Below are the code and all the weights of a small trained network. Each question names an input and a class and asks about switching units off, where a switched-off unit gives its printed mean instead of its output.

import numpy as np


def w(rows, s, z=0):
    codes = np.array(rows[::2]) - 128.0
    scale = np.full(codes.shape[1], s)
    scale[-1] = z or s
    return codes * scale


def f(y):
    return np.maximum(y, 0)


def log_softmax(a):
    a = a - a.max(-1, keepdims=True)
    return a - np.log(np.exp(a).sum(-1, keepdims=True))


def net(x, mask):
    res = np.array(x, float).reshape(1, 3) / 4 @ E
    y = f(res @ A[0][:, :-1].T + A[0][:, -1])
    res = res + np.where(mask, y, B[0][:, -1]) @ B[0][:, :-1]
    return log_softmax(res[-1] @ U[:, :-1].T + U[:, -1])


A, B = {}, {}
E = w([
[77,86,68,90,166,57,107],'x0',
[93,64,175,179,86,80,101],'x1',
[137,253,119,140,2,88,61],'x2',
],0.0086)
A[0] = w([
[96,172,83,59,191,69,109,252],'n1',
[182,101,167,191,75,155,172,218],'n2',
[75,109,60,76,201,108,120,165],'n3',
[169,107,119,85,169,168,208,207],'n4',
[174,187,134,57,78,165,75,206],'n5',
[157,178,56,98,101,187,51,130],'n6',
[85,138,205,160,61,59,48,167],'n7',
[131,159,69,66,171,195,177,190],'n8',
[255,163,181,89,161,221,170,252],'n9',
[161,186,148,147,118,199,159,189],'n10',
[148,55,194,152,85,153,158,236],'n11',
],0.0073,0.0029)
B[0] = w([
[221,84,39,60,51,63,199,212],'n1',
[122,77,150,209,128,205,81,210],'n2',
[118,95,99,81,133,32,176,209],'n3',
[10,100,33,122,167,136,196,221],'n4',
[214,180,204,90,124,143,40,223],'n5',
[207,136,193,83,119,94,77,197],'n6',
[58,205,80,194,79,131,74,230],'n7',
[65,215,2,67,123,107,176,212],'n8',
[76,195,99,117,248,181,113,253],'n9',
[182,197,217,82,237,210,74,207],'n10',
[94,57,205,200,140,226,167,216],'n11',
],0.005,0.0071)
U = w([
[63,173,91,93,250,230,141,141],'0',
[95,46,247,174,157,225,174,198],'1',
[222,209,234,31,176,184,23,17],'2',
[143,178,160,230,45,180,7,8],'3',
[66,136,49,3,163,79,171,42],'4',
[82,31,129,149,185,54,153,175],'5',
[200,195,67,69,54,33,90,254],'6',
[38,195,69,147,62,46,27,165],'7',
],0.0045,0.002)

Each question gives the input, the list of numbers given to net, and the class t.
The units are the neurons (one row each of A and B). Each row of codes is followed by its name. A weight is (code - 128) times the scale printed after its matrix; where a second scale follows, it is the last column's (A, B and U).
mask holds one flag per neuron, in row order. A switched-off neuron (its flag False) gives its mean, the last column of its row in B, instead of its output. The means were averaged over made-up inputs and are rounded, as every weight is.
A unit's drop is (log p(t) with every unit on - log p(t) with that unit switched off) / (log p(t) with every unit on - log p(t) with every unit switched off).
The circuit of an input: a set's keep is (log p(t) with only the set's units on - log p(t) with every unit switched off) / (log p(t) with every unit on - log p(t) with every unit switched off). Starting from all 11 units, units are removed one at a time, each time the one whose removal leaves the highest keep (on an exact tie, the one counted first), for as long as the keep stays at least 0.8.
circuit, biggest first: the units of the circuit, biggest drop first
most important unit: the unit with the biggest drop
top k neurons: the k neurons with the biggest drops, biggest first
drop when u is switched off: that unit's drop, to one decimal
input [-7,0,3], class 2: circuit, biggest first	n10, n5
input [-4,0,7], class 2: circuit, biggest first	n5, n10
input [0,-3,8], class 2: circuit, biggest first	n5, n6
input [-7,-1,7], class 2: most important unit	n10
input [-3,-7,3], class 2: circuit, biggest first	n5, n10
input [-6,-1,8], class 2: circuit, biggest first	n10, n5
input [1,-5,-8], class 4: top 2 neurons	n3, n8
input [5,0,-8], class 4: drop when n4 is switched off	0.1
input [7,-2,-6], class 4: drop when n8 is switched off	0.1
input [-5,-1,7], class 2: drop when n10 is switched off	0.3
